Below are the code and all the weights of a small trained network. Each question names an input and a class and asks about switching units off, where a switched-off unit gives its printed mean instead of its output.

import numpy as np


def w(rows, s, z=0):
    codes = np.array(rows[::2]) - 128.0
    scale = np.full(codes.shape[1], s)
    scale[-1] = z or s
    return codes * scale


def norm(h):
    return h / np.sqrt((h * h).mean(-1, keepdims=True) + 1e-5)


def f(y):
    return np.maximum(y, 0)


def log_softmax(a):
    a = a - a.max(-1, keepdims=True)
    return a - np.log(np.exp(a).sum(-1, keepdims=True))


def net(x, mask):
    res = np.array(x, float).reshape(1, 6) / 4 @ E
    u = 0
    for l in range(2):
        y = f(norm(res) @ A[l][:, :-1].T + A[l][:, -1])
        res = res + np.where(mask[u : u + 13], y, B[l][:, -1]) @ B[l][:, :-1]
        u += 13
    return log_softmax(norm(res)[-1] @ U[:, :-1].T + U[:, -1])


A, B = {}, {}
E = w([
[120,134,117,128,134,112],'x0',
[107,140,104,140,137,101],'x1',
[127,130,125,128,130,123],'x2',
[159,229,183,142,68,97],'x3',
[201,141,1,114,73,147],'x4',
[115,142,109,134,146,105],'x5',
],0.0043)
A[0] = w([
[182,67,34,109,140,142,106],'0.n0',
[134,156,50,89,88,166,167],'0.n1',
[159,88,100,119,153,91,41],'0.n2',
[138,101,97,126,138,155,41],'0.n3',
[138,210,98,135,82,132,88],'0.n4',
[172,208,59,120,112,194,4],'0.n5',
[135,160,169,62,158,135,195],'0.n6',
[136,185,155,150,114,124,139],'0.n7',
[166,147,157,155,137,90,97],'0.n8',
[131,153,178,127,171,138,59],'0.n9',
[94,172,114,127,171,90,175],'0.n10',
[89,113,88,113,87,78,112],'0.n11',
[107,2,121,147,202,123,188],'0.n12',
],0.0065,0.002)
B[0] = w([
[3,175,135,117,118,241,237],'0.n0',
[146,167,111,95,150,116,223],'0.n1',
[135,143,135,124,148,143,150],'0.n2',
[104,116,124,126,121,151,157],'0.n3',
[183,92,195,120,109,89,199],'0.n4',
[176,148,162,86,139,53,201],'0.n5',
[66,73,96,135,110,91,173],'0.n6',
[73,189,81,162,105,187,186],'0.n7',
[114,115,116,143,136,195,160],'0.n8',
[108,155,145,127,86,126,162],'0.n9',
[154,97,148,136,94,167,171],'0.n10',
[122,109,136,122,106,171,157],'0.n11',
[233,110,154,159,93,59,254],'0.n12',
],0.0058,0.0053)
A[1] = w([
[174,127,190,135,117,33,104],'1.n0',
[110,144,176,208,122,107,181],'1.n1',
[149,132,56,121,83,139,240],'1.n2',
[67,120,31,54,224,255,56],'1.n3',
[97,136,139,105,62,176,142],'1.n4',
[128,158,149,128,64,173,146],'1.n5',
[180,104,188,90,132,109,249],'1.n6',
[44,87,172,168,126,176,182],'1.n7',
[157,29,165,136,133,65,17],'1.n8',
[83,129,87,20,83,78,148],'1.n9',
[169,46,120,153,112,58,71],'1.n10',
[186,32,138,164,161,58,50],'1.n11',
[194,130,66,129,94,103,133],'1.n12',
],0.0071,0.0018)
B[1] = w([
[155,142,56,62,204,230,235],'1.n0',
[62,60,109,128,95,143,229],'1.n1',
[139,138,201,54,160,136,215],'1.n2',
[5,5,89,51,235,247,254],'1.n3',
[73,104,116,170,187,119,232],'1.n4',
[113,105,143,148,170,71,242],'1.n5',
[136,149,45,109,92,81,225],'1.n6',
[163,222,102,111,61,98,233],'1.n7',
[233,92,145,236,225,116,207],'1.n8',
[167,122,120,222,99,127,191],'1.n9',
[146,29,170,200,101,105,194],'1.n10',
[235,41,75,252,127,84,209],'1.n11',
[193,195,180,59,117,109,187],'1.n12',
],0.0049)
U = w([
[206,42,128,213,138,85,246],'0',
[60,71,110,59,188,209,95],'1',
[1,167,185,196,50,83,69],'2',
[218,230,143,59,98,89,105],'3',
],0.012,0.0012)

Each question gives the input, the list of numbers given to net, and the class t.
The units are the neurons (one row each of A and B). Each row of codes is followed by its name. A weight is (code - 128) times the scale printed after its matrix; where a second scale follows, it is the last column's (A, B and U).
mask holds one flag per neuron, layer by layer. A switched-off neuron (its flag False) gives its mean, the last column of its row in B, instead of its output. The means were averaged over made-up inputs and are rounded, as every weight is.
A unit's drop is (log p(t) with every unit on - log p(t) with that unit switched off) / (log p(t) with every unit on - log p(t) with every unit switched off).
The circuit of an input: a set's keep is (log p(t) with only the set's units on - log p(t) with every unit switched off) / (log p(t) with every unit on - log p(t) with every unit switched off). Starting from the 12 units with the biggest drops (on a tie, the unit counted first), units are removed one at a time, each time the one whose removal leaves the highest keep (on an exact tie, the one counted first), for as long as the keep stays at least 0.8.
units of the circuit, in order: the units of the circuit, biggest drop first
k most important neurons: the k neurons with the biggest drops, biggest first
k most important neurons of layer l: the k neurons of layer l with the biggest drops, biggest first
drop of u: that unit's drop, to one decimal
input [-8,-4,-4,-8,-2,1], class 0: units of the circuit, in order	0.n12
input [2,7,4,0,3,-3], class 1: 2 most important neurons of layer 0	0.n12; 0.n0
input [3,-3,6,7,0,-4], class 2: 2 most important neurons	0.n7; 0.n12
input [-5,-6,-2,2,0,8], class 2: 2 most important neurons of layer 0	0.n7; 0.n12
input [-2,-8,-1,0,6,-6], class 1: 3 most important neurons	0.n12; 0.n0; 1.n3
input [-8,1,8,1,4,8], class 3: 2 most important neurons of layer 0	0.n5; 0.n4
input [-5,-7,-7,1,0,3], class 2: 3 most important neurons	0.n12; 0.n0; 1.n3
input [8,-6,-8,3,1,0], class 3: 4 most important neurons	0.n0; 1.n3; 0.n7; 0.n12
input [4,-3,6,1,-5,8], class 2: 4 most important neurons	0.n4; 0.n12; 1.n3; 0.n5
input [5,7,3,0,4,4], class 1: 2 most important neurons	0.n12; 0.n0
input [2,4,5,1,8,4], class 3: 2 most important neurons	0.n5; 0.n4
input [1,-3,-5,2,1,-7], class 3: 3 most important neurons	0.n0; 1.n3; 0.n12
input [-5,-2,1,3,0,0], class 2: 2 most important neurons	0.n12; 0.n7
input [0,-3,1,-1,6,-5], class 1: 2 most important neurons	0.n0; 0.n12
input [-1,-8,1,0,-8,7], class 0: most important neuron	0.n0
input [-3,-5,6,-8,0,-7], class 0: 2 most important neurons	0.n12; 0.n7
input [-1,-7,-6,-7,-2,1], class 0: drop of 0.n12	2.7
input [4,3,0,-1,-7,8], class 0: drop of 0.n0	3.3
input [5,-1,-1,-1,4,-4], class 1: drop of 0.n0	2.2
